-41, 38, 3, 26, 21, -19, 44, 30, 21, 2, 0, -11, 14, 16, 3 = pazir
24, -38, -18, -11, 12, 12, -36, -20, 20, -14, -18, 13, 44, 9, 25 = vusog
51, -38, 9, -8, 4, 33, -38, 20, 16, 15, -16, 28, -34, -17, -18 = dotu
size: 24, -38, -18, -11, 12, 12 | 6
size: 51, -38, 9, -8, 4, 33 | 6
find: 38, 3, 26, 21, -19, 44, 30, 21, 2, 0, -11 | pazir
size: 24, -38, -18, -11, 12, 12, -36, -20, 20, -14, -18, 13, 44, 9 | 14

-16, 25, -4, -24, -9  kifeb
0, 29, -11, -20, -12  bon
45, 40, 10, -4, -52  Bov
-17, 24, -11, -24, -3  Piv
-1, 16, -35, -31, 3  feze
-24, 15, 0, -34, -10  fuf
-5, 25, -8, -22, -13  relo
-12, 23, 0, -25, -14  geli
-17, 23, 0, -26, -10  Sil
tags:
-1 -> z_922
-5 -> z_676
-8 -> z_855
join relo 0:  | z_676
size: -24, 15, 0, -34 | 4

-19, -24, -43, 15, -32, -15, -20, -24, -14, -37, -33, -28, -16, -11  sudum
-19, -24, -43, 15, -32, -15, -20, -24, -14, -37, 52, -28, -16, -11  dap
-19, -24, -43, 15, 10, -15, -20, -24, 9, 5, 42, 6, 19, -28  Mifot
-14, -35, 52, -28, -32, -15, -20, -24, 9, 5, 42, 6, 19, -28  gubok
find: -14, -37, 52, -28 | dap
find: -19, -24, -43, 15, -32, -15, -20, -24, -14, -37, -33, -28, -16, -11 | sudum

-9, 15, -28, -16, 0, 9, 0, 15, 2, 0, 10 -> disan
-40, 12, 17, 0, -12, -3, 8, 2, 1, 0, 0 -> naraf
-20, 7, 7, -1, -6, -1, 4, 2, -1, 0, 3 -> Dud
36, -24, 18, 16, 7, -9, -5, -17, -2, 0, -14 -> buk
-40, 12, 17, 0, -12, -3, 8, 2, -2, 1, 5 -> rit
49, -20, -8, 6, 14, 0, -9, -8, 1, -1, -9 -> disa
-11, 9, -9, -7, -2, 4, 1, 7, 1, 0, 5 -> Gifa
7, 1, -11, -4, 3, 3, -2, 4, 1, 0, 2 -> nebiz
10, -2, -7, -1, 3, 1, -3, 1, 1, 0, 0 -> nesop
-40, 14, 11, -3, -11, -1, 8, 4, -2, 0, 6 -> Dadus
17, -21, 33, 20, 1, -12, 0, -19, -3, 0, -13 -> bosuf
17, -3, 8, -12, 2, 0, 1, -40, 12, 0, 4 -> duk
find: -40, 12, 17, 0, -12, -3, 8, 2, 1, 0 | naraf
Table of tags by key:
7 -> z_436
6 -> z_70
-11 -> z_270
-6 -> z_97
-12 -> z_500
join Dud 2:  | z_436
size: 7, 1, -11, -4, 3, 3 | 6
find: -11, -4, 3, 3, -2, 4, 1, 0, 2 | nebiz

-6, -6, 2, 7, -9, 4, -10, -25, 5 -> nutek
-3, -6, -6, 3, 7, -9, 4, -10, -25 -> Lusi
1, -21, -2, 10, 10, 7, 10, 15, 10 -> kigel
-1, -12, 5, 9, 6, 10, 8, 29, 31 -> dovaf
2, -18, -3, 13, 6, 5, 3, 2, -11 -> puz
-10, 22, -22, -6, -42, 10, -18, -22, -31 -> mufib
2, 21, -6, -8, -12, 9, 0, -4, 11 -> Mosum
2, 0, -5, -5, -8, -6, -8, -22, -25 -> Pakab
5, -7, -1, -6, 9, 4, -3, 15, 12 -> mura
find: -6, 2, 7, -9, 4, -10 | nutek
tags:
-22 -> z_588
-10 -> z_772
-6 -> z_59
22 -> z_672
-21 -> z_139
join mufib 1:  | z_672
find: 2, -18, -3, 13, 6, 5, 3, 2, -11 | puz
find: -6, -6, 3, 7, -9, 4, -10, -25 | Lusi

15, -15, 36, 27 = tofa
-1, -49, 9, -5 = vatuz
5, -12, -12, 47 = firo
-32, -28, -38, 13 = rapa
-33, 32, -18, -3 = tem
-1, -43, 13, 21 = zuguz
-32, -28, 14, -23 = mukiv
-24, 4, -28, -32 = nages
10, 44, -18, -7 = viz
find: -32, -28, 14, -23 | mukiv
size: 10, 44 | 2

